Here is a tiny trained network, its code and every weight. The questions are about switching its units off for an input and a class, where a switched-off unit gives its printed mean instead of its output.

import numpy as np


def w(rows, s, z=0):
    codes = np.array(rows[::2]) - 128.0
    scale = np.full(codes.shape[1], s)
    scale[-1] = z or s
    return codes * scale


def norm(h):
    return h / np.sqrt((h * h).mean(-1, keepdims=True) + 1e-5)


def f(y):
    return y / 2 * (1 + np.tanh(0.7978845608 * (y + 0.044715 * y**3)))


def log_softmax(a):
    a = a - a.max(-1, keepdims=True)
    return a - np.log(np.exp(a).sum(-1, keepdims=True))


def net(x, mask):
    res = np.array(x, float).reshape(1, 5) / 4 @ E
    u = 0
    for l in range(2):
        y = f(norm(res) @ A[l][:, :-1].T + A[l][:, -1])
        res = res + np.where(mask[u : u + 4], y, B[l][:, -1]) @ B[l][:, :-1]
        u += 4
    return log_softmax(norm(res)[-1] @ U[:, :-1].T + U[:, -1])


A, B = {}, {}
E = w([
[125,166,83,60,73,255],'x0',
[104,114,87,96,243,136],'x1',
[225,99,83,80,150,114],'x2',
[108,66,103,90,123,139],'x3',
[106,205,81,16,77,148],'x4',
],0.0077)
A[0] = w([
[115,188,151,212,64,132,134],'0.n0',
[48,123,53,44,128,167,165],'0.n1',
[162,59,69,213,128,254,197],'0.n2',
[174,212,179,67,146,69,253],'0.n3',
],0.0087,0.0019)
B[0] = w([
[127,119,149,149,97,205,215],'0.n0',
[123,76,207,105,125,94,253],'0.n1',
[115,158,183,186,210,247,220],'0.n2',
[207,113,62,182,83,136,213],'0.n3',
],0.012,0.0047)
A[1] = w([
[132,70,59,172,241,103,219],'1.n0',
[124,168,162,7,94,105,212],'1.n1',
[254,58,131,86,66,115,254],'1.n2',
[92,120,146,159,73,166,220],'1.n3',
],0.0074,0.0021)
B[1] = w([
[97,229,123,219,109,6,214],'1.n0',
[180,25,66,2,218,67,188],'1.n1',
[150,129,88,163,111,168,253],'1.n2',
[99,214,213,79,98,186,202],'1.n3',
],0.0087,0.0053)
U = w([
[95,146,162,88,123,159,85],'0',
[144,135,216,197,186,195,179],'1',
[104,181,97,58,91,108,2],'2',
[199,162,8,177,119,100,157],'3',
[185,188,121,153,60,165,110],'4',
[95,174,122,183,165,4,172],'5',
[203,43,99,66,167,124,160],'6',
],0.012,0.0041)

Each question gives the input, the list of numbers given to net, and the class t.
The units are the neurons (one row each of A and B). Each row of codes is followed by its name. A weight is (code - 128) times the scale printed after its matrix; where a second scale follows, it is the last column's (A, B and U).
mask holds one flag per neuron, layer by layer. A switched-off neuron (its flag False) gives its mean, the last column of its row in B, instead of its output. The means were averaged over made-up inputs and are rounded, as every weight is.
A unit's drop is (log p(t) with every unit on - log p(t) with that unit switched off) / (log p(t) with every unit on - log p(t) with every unit switched off).
The circuit of an input: a set's keep is (log p(t) with only the set's units on - log p(t) with every unit switched off) / (log p(t) with every unit on - log p(t) with every unit switched off). Starting from all 8 units, units are removed one at a time, each time the one whose removal leaves the highest keep (on an exact tie, the one counted first), for as long as the keep stays at least 0.8.
circuit, biggest first: the units of the circuit, biggest drop first
unit that matters most: the unit with the biggest drop
k most important neurons: the k neurons with the biggest drops, biggest first
top k neurons in layer l: the k neurons of layer l with the biggest drops, biggest first
drop when u is switched off: that unit's drop, to one decimal
input [-8,5,4,8,0], class 5: circuit, biggest first => 1.n0
input [8,4,5,-8,3], class 6: circuit, biggest first => 0.n1, 1.n1
input [-1,4,-3,3,-5], class 5: top 2 neurons in layer 0 => 0.n0, 0.n1
input [7,-2,1,1,6], class 6: circuit, biggest first => 1.n1, 0.n1
input [-5,-7,6,5,0], class 3: circuit, biggest first => 0.n1, 1.n2
input [4,-3,4,6,6], class 6: circuit, biggest first => 1.n1, 0.n1
input [6,1,1,-5,7], class 6: 2 most important neurons => 1.n1, 0.n1
input [5,-5,3,-3,4], class 6: top 2 neurons in layer 1 => 1.n1, 1.n0
input [-5,-2,7,8,6], class 3: 4 most important neurons => 0.n3, 1.n2, 1.n3, 0.n0
input [-4,5,3,-2,3], class 3: 3 most important neurons => 0.n3, 0.n2, 1.n2
input [1,-4,7,2,5], class 6: 3 most important neurons => 1.n1, 1.n0, 0.n1
input [7,1,-3,-4,8], class 6: top 2 neurons in layer 0 => 0.n1, 0.n2
input [5,-8,7,1,6], class 6: circuit, biggest first => 1.n1, 1.n0
input [-4,2,1,-1,4], class 3: circuit, biggest first => 0.n3
input [2,8,5,-2,-1], class 5: 2 most important neurons => 1.n0, 0.n0
input [-2,8,-4,-5,8], class 6: 2 most important neurons => 0.n1, 1.n1
input [-4,-2,4,7,0], class 3: top 2 neurons in layer 0 => 0.n2, 0.n1
input [1,2,6,-6,-3], class 3: top 2 neurons in layer 1 => 1.n3, 1.n0
input [-2,8,-5,7,0], class 5: top 2 neurons in layer 0 => 0.n0, 0.n2
input [-3,-6,6,-6,-3], class 3: unit that matters most => 0.n2
input [7,-5,-1,3,8], class 6: top 2 neurons in layer 1 => 1.n1, 1.n0
input [-8,-6,-2,-1,3], class 4: drop when 0.n2 is switched off => 0.2
input [-3,8,8,3,-3], class 5: drop when 1.n3 is switched off => 0.0
